Here is a tiny trained network, its code and every weight. The questions are about switching its units off for an input and a target symbol, where a switched-off unit gives its printed mean instead of its output.

import numpy as np


def w(rows, s, z=0):
    codes = np.array(rows[::2]) - 128.0
    scale = np.full(codes.shape[1], s)
    scale[-1] = z or s
    return codes * scale


def f(y):
    return np.maximum(y, 0)


def softmax(a):
    e = np.exp(a - a.max(-1, keepdims=True))
    return e / e.sum(-1, keepdims=True)


def log_softmax(a):
    a = a - a.max(-1, keepdims=True)
    return a - np.log(np.exp(a).sum(-1, keepdims=True))


def net(x, mask):
    ids = ['εζθμπτψω'.index(c) for c in x.split()]
    T = len(ids)
    res = E[ids] + P[:T]
    r = res
    for j in range(2):
        rows = slice(2 * j, 2 * j + 2)
        q, k, v = (r @ M[0][rows].T for M in (Q, K, V))
        z = softmax(np.where(np.tri(T) > 0, q @ k.T / 2**0.5, -1e9)) @ v
        o = O[0][rows]
        res = res + np.where(mask[j], z, o[:, -1]) @ o[:, :-1]
    y = f(res @ A[0][:, :-1].T + A[0][:, -1])
    res = res + np.where(mask[2:6], y, B[0][:, -1]) @ B[0][:, :-1]
    return log_softmax(res[-1] @ U[:, :-1].T + U[:, -1])


Q, K, V, O, A, B = {}, {}, {}, {}, {}, {}
E = w([
[133,129,90,232,146,93,154],'ε',
[110,143,136,139,172,107,129],'ζ',
[182,61,51,189,121,151,130],'θ',
[109,132,2,143,128,77,121],'μ',
[104,60,137,35,124,54,119],'π',
[166,177,146,233,117,173,44],'τ',
[123,97,97,52,145,87,78],'ψ',
[139,51,72,180,160,80,99],'ω',
],0.022)
P = w([
[121,144,213,65,175,71,99],'0',
[120,67,187,192,146,115,117],'1',
[133,104,144,130,109,187,116],'2',
[186,181,28,109,106,125,194],'3',
[153,141,1,114,86,140,112],'4',
[90,92,185,105,134,113,158],'5',
],0.0096)
Q[0] = w([
[84,200,84,118,148,162,145],'h1',
[113,34,100,152,207,200,170],'h1',
[83,151,175,237,110,88,190],'h2',
[15,255,19,121,70,178,165],'h2',
],0.0064)
K[0] = w([
[107,117,119,156,112,1,176],'h1',
[106,183,132,59,219,217,70],'h1',
[148,172,171,189,82,55,65],'h2',
[172,183,82,139,50,152,145],'h2',
],0.0077)
V[0] = w([
[124,208,216,43,88,128,92],'h1',
[70,194,110,175,200,241,123],'h1',
[180,117,100,175,139,73,101],'h2',
[99,251,255,111,71,122,154],'h2',
],0.0084)
O[0] = w([
[105,123,120,132,49,128,77,42],'h1',
[162,139,179,95,133,173,60,94],'h1',
[84,70,144,97,114,162,254,191],'h2',
[109,83,48,182,163,180,169,1],'h2',
],0.011,0.017)
A[0] = w([
[61,21,77,188,168,73,126,240],'n1',
[43,167,159,139,76,165,73,2],'n2',
[88,27,223,219,32,222,110,222],'n3',
[2,90,56,150,98,56,161,156],'n4',
],0.0064,0.0017)
B[0] = w([
[109,176,162,86,134,160,167,254],'n1',
[61,83,123,207,148,101,174,131],'n2',
[133,144,148,80,161,244,118,173],'n3',
[116,134,108,168,109,176,81,252],'n4',
],0.012,0.0055)
U = w([
[73,130,39,127,77,174,184,102],'ε',
[170,149,115,101,218,141,158,143],'ζ',
[200,149,112,81,2,190,120,253],'θ',
[159,63,93,106,113,135,144,11],'μ',
[148,113,157,104,135,59,157,28],'π',
[203,194,133,130,169,195,79,253],'τ',
[229,151,159,142,120,125,25,3],'ψ',
[236,71,155,118,162,57,144,247],'ω',
],0.0066,0.0018)

Each question gives the input, a string of symbols that net reads in full, and the target symbol t.
The units are the heads (2 rows each of Q, K, V and O) and the neurons (one row each of A and B). Each row of codes is followed by its name. A weight is (code - 128) times the scale printed after its matrix; where a second scale follows, it is the last column's (O, A, B and U).
mask holds one flag per unit, heads first, then neurons. A switched-off unit (its flag False) gives its mean, the last column of its rows in O or B, instead of its output. The means were averaged over made-up inputs and are rounded, as every weight is.
A unit's drop is (log p(t) with every unit on - log p(t) with that unit switched off) / (log p(t) with every unit on - log p(t) with every unit switched off).
The circuit of an input: a set's keep is (log p(t) with only the set's units on - log p(t) with every unit switched off) / (log p(t) with every unit on - log p(t) with every unit switched off). Starting from all 6 units, units are removed one at a time, each time the one whose removal leaves the highest keep (on an exact tie, the one counted first), for as long as the keep stays at least 0.8.
circuit, biggest first: the units of the circuit, biggest drop first
unit that matters most: the unit with the biggest drop
heads that matter: for each layer, one digit per head in row order, 1 if its drop is at least 0.15 and else 0, layers parted by /
drop of u: that unit's drop, to one decimal
input π θ μ ε, target ε: heads that matter	11
input ε π ζ π π, target ε: unit that matters most	h1
input τ θ ε θ, target θ: heads that matter	10
input ψ ε ω, target θ: circuit, biggest first	[h1; n4]
input π ω θ, target ε: heads that matter	10
input π μ θ, target ε: circuit, biggest first	[h1; h2]
input π τ θ π ψ ε, target ε: circuit, biggest first	[h2; h1]
input π θ ω, target ε: circuit, biggest first	[h1; n4; h2]
input ψ θ ω, target θ: circuit, biggest first	[h1; n4]
input π θ π ε ζ μ, target ε: circuit, biggest first	[n4; h1]
input ε θ θ μ θ, target ω: heads that matter	11
input ψ ζ π, target θ: heads that matter	10
input π μ ω, target ε: drop of h2	0.1
input τ ω θ, target θ: drop of h1	1.0
input θ θ ε ω θ, target ω: drop of h1	0.3
